Below is a small trained network, with its code and all its weights. Each question gives an input and a class and asks what happens when units are switched off, that is, made to give their printed mean instead of their output.

import numpy as np


def w(rows, s, z=0):
    codes = np.array(rows[::2]) - 128.0
    scale = np.full(codes.shape[1], s)
    scale[-1] = z or s
    return codes * scale


def norm(h):
    return h / np.sqrt((h * h).mean(-1, keepdims=True) + 1e-5)


def f(y):
    return np.maximum(y, 0)


def log_softmax(a):
    a = a - a.max(-1, keepdims=True)
    return a - np.log(np.exp(a).sum(-1, keepdims=True))


def net(x, mask):
    res = np.array(x, float).reshape(1, 7) / 4 @ E
    u = 0
    for l in range(3):
        y = f(norm(res) @ A[l][:, :-1].T + A[l][:, -1])
        res = res + np.where(mask[u : u + 7], y, B[l][:, -1]) @ B[l][:, :-1]
        u += 7
    return log_softmax(norm(res)[-1] @ U[:, :-1].T + U[:, -1])


A, B = {}, {}
E = w([
[6,17,152,134,111,169],'x0',
[128,129,129,128,127,125],'x1',
[162,109,222,195,209,188],'x2',
[62,192,173,109,159,111],'x3',
[130,128,122,131,127,130],'x4',
[176,40,187,29,171,2],'x5',
[99,117,71,225,172,27],'x6',
],0.0071)
A[0] = w([
[203,48,113,190,30,151,36],'L0N0',
[22,243,205,87,169,75,46],'L0N1',
[2,230,195,116,130,127,127],'L0N2',
[63,115,66,36,16,45,1],'L0N3',
[137,163,78,100,113,72,176],'L0N4',
[99,155,113,162,73,152,42],'L0N5',
[197,41,51,142,103,165,17],'L0N6',
],0.0087,0.0061)
B[0] = w([
[203,52,43,64,166,108,163],'L0N0',
[251,1,3,135,183,170,212],'L0N1',
[200,46,72,128,99,163,255],'L0N2',
[93,191,21,120,1,85,212],'L0N3',
[106,243,77,145,149,137,246],'L0N4',
[117,150,126,180,83,105,156],'L0N5',
[184,52,43,96,199,141,156],'L0N6',
],0.0081,0.0047)
A[1] = w([
[159,158,129,181,87,158,127],'L1N0',
[162,139,157,28,41,161,112],'L1N1',
[88,142,79,179,148,37,19],'L1N2',
[4,61,99,85,118,153,20],'L1N3',
[158,118,87,118,131,111,1],'L1N4',
[94,74,173,148,165,167,59],'L1N5',
[99,156,137,137,174,178,139],'L1N6',
],0.011,0.0036)
B[1] = w([
[63,115,143,65,110,137,233],'L1N0',
[1,129,101,127,236,112,254],'L1N1',
[41,113,141,202,197,120,239],'L1N2',
[187,113,143,130,3,44,216],'L1N3',
[122,125,91,163,151,172,181],'L1N4',
[198,155,137,148,64,69,201],'L1N5',
[123,58,147,102,132,122,181],'L1N6',
],0.0097,0.0041)
A[2] = w([
[82,136,83,155,120,131,252],'L2N0',
[158,131,123,81,149,56,9],'L2N1',
[99,116,135,30,111,167,203],'L2N2',
[106,169,104,177,92,210,68],'L2N3',
[173,249,123,124,181,135,86],'L2N4',
[165,103,205,181,170,152,95],'L2N5',
[107,112,134,109,161,62,28],'L2N6',
],0.016,0.0033)
B[2] = w([
[152,146,201,112,174,184,254],'L2N0',
[147,120,183,60,121,168,174],'L2N1',
[128,133,116,242,167,93,202],'L2N2',
[177,141,184,31,144,83,205],'L2N3',
[114,21,135,192,22,102,204],'L2N4',
[86,251,45,111,106,102,194],'L2N5',
[128,128,180,103,128,237,175],'L2N6',
],0.013,0.009)
U = w([
[125,73,153,181,9,72,111],'0',
[130,136,201,44,141,151,167],'1',
[92,244,37,109,78,92,86],'2',
[198,68,45,125,171,138,89],'3',
[34,127,143,226,197,127,55],'4',
[129,128,124,138,122,136,254],'5',
],0.013,0.0065)

Each question gives the input, the list of numbers given to net, and the class t.
The units are the neurons (one row each of A and B). Each row of codes is followed by its name. A weight is (code - 128) times the scale printed after its matrix; where a second scale follows, it is the last column's (A, B and U).
mask holds one flag per neuron, layer by layer. A switched-off neuron (its flag False) gives its mean, the last column of its row in B, instead of its output. The means were averaged over made-up inputs and are rounded, as every weight is.
A unit's drop is (log p(t) with every unit on - log p(t) with that unit switched off) / (log p(t) with every unit on - log p(t) with every unit switched off).
The circuit of an input: a set's keep is (log p(t) with only the set's units on - log p(t) with every unit switched off) / (log p(t) with every unit on - log p(t) with every unit switched off). Starting from the 12 units with the biggest drops (on a tie, the unit counted first), units are removed one at a time, each time the one whose removal leaves the highest keep (on an exact tie, the one counted first), for as long as the keep stays at least 0.8.
units of the circuit, in order: the units of the circuit, biggest drop first
unit that matters most: the unit with the biggest drop
k most important neurons: the k neurons with the biggest drops, biggest first
top k neurons in layer l: the k neurons of layer l with the biggest drops, biggest first
input [8,8,8,4,2,5,0], class 0: 3 most important neurons -> L1N3, L1N5, L2N0
input [-1,1,-7,-3,-4,6,-8], class 4: unit that matters most -> L1N1
input [-6,-2,8,6,1,5,3], class 2: 2 most important neurons -> L2N5, L0N3
input [-6,2,-2,-5,5,2,4], class 0: top 3 neurons in layer 0 -> L0N4, L0N1, L0N2
input [4,-3,3,5,-1,-3,5], class 3: 2 most important neurons -> L0N2, L0N1
input [-3,1,-4,1,8,-3,-6], class 4: units of the circuit, in order -> L2N2, L1N1
input [-2,3,2,-7,5,7,0], class 1: top 4 neurons in layer 2 -> L2N1, L2N2, L2N4, L2N6
input [7,2,-8,1,-8,0,-2], class 2: 2 most important neurons -> L0N3, L2N4
input [-2,3,0,-2,8,-1,5], class 4: 2 most important neurons -> L1N2, L0N2
input [-2,6,-5,-4,-2,-5,6], class 4: top 2 neurons in layer 2 -> L2N0, L2N1
input [-2,-1,4,4,6,-1,-3], class 2: 3 most important neurons -> L0N3, L2N5, L2N0
input [7,-2,7,4,0,2,-4], class 0: 3 most important neurons -> L1N3, L1N5, L1N2
input [0,3,4,8,1,-6,-2], class 3: 2 most important neurons -> L0N1, L0N2
input [-8,-7,-1,3,-4,6,-7], class 0: units of the circuit, in order -> L2N4
input [6,0,8,1,0,1,-2], class 2: top 2 neurons in layer 2 -> L2N5, L2N4
input [3,-3,7,-7,3,-5,5], class 2: top 2 neurons in layer 1 -> L1N1, L1N5
input [4,-4,4,-6,5,6,8], class 4: 3 most important neurons -> L2N3, L1N2, L0N2
input [1,-1,6,-4,8,4,1], class 2: 2 most important neurons -> L2N5, L2N0
input [8,0,-6,-2,0,-4,-5], class 0: top 2 neurons in layer 2 -> L2N5, L2N2
input [6,8,-8,-4,-3,7,4], class 2: 2 most important neurons -> L0N3, L2N4
input [1,-2,-5,0,-3,8,8], class 1: 4 most important neurons -> L2N6, L2N2, L2N0, L2N1
input [-7,6,8,-6,-5,-3,6], class 2: top 2 neurons in layer 2 -> L2N5, L2N2
input [0,-4,-2,-1,-3,-3,-7], class 4: units of the circuit, in order -> L2N2
input [7,-1,8,0,3,3,-8], class 2: units of the circuit, in order -> L2N5, L1N5, L2N0
input [0,-2,6,-5,-1,-7,-3], class 1: 2 most important neurons -> L2N3, L1N0
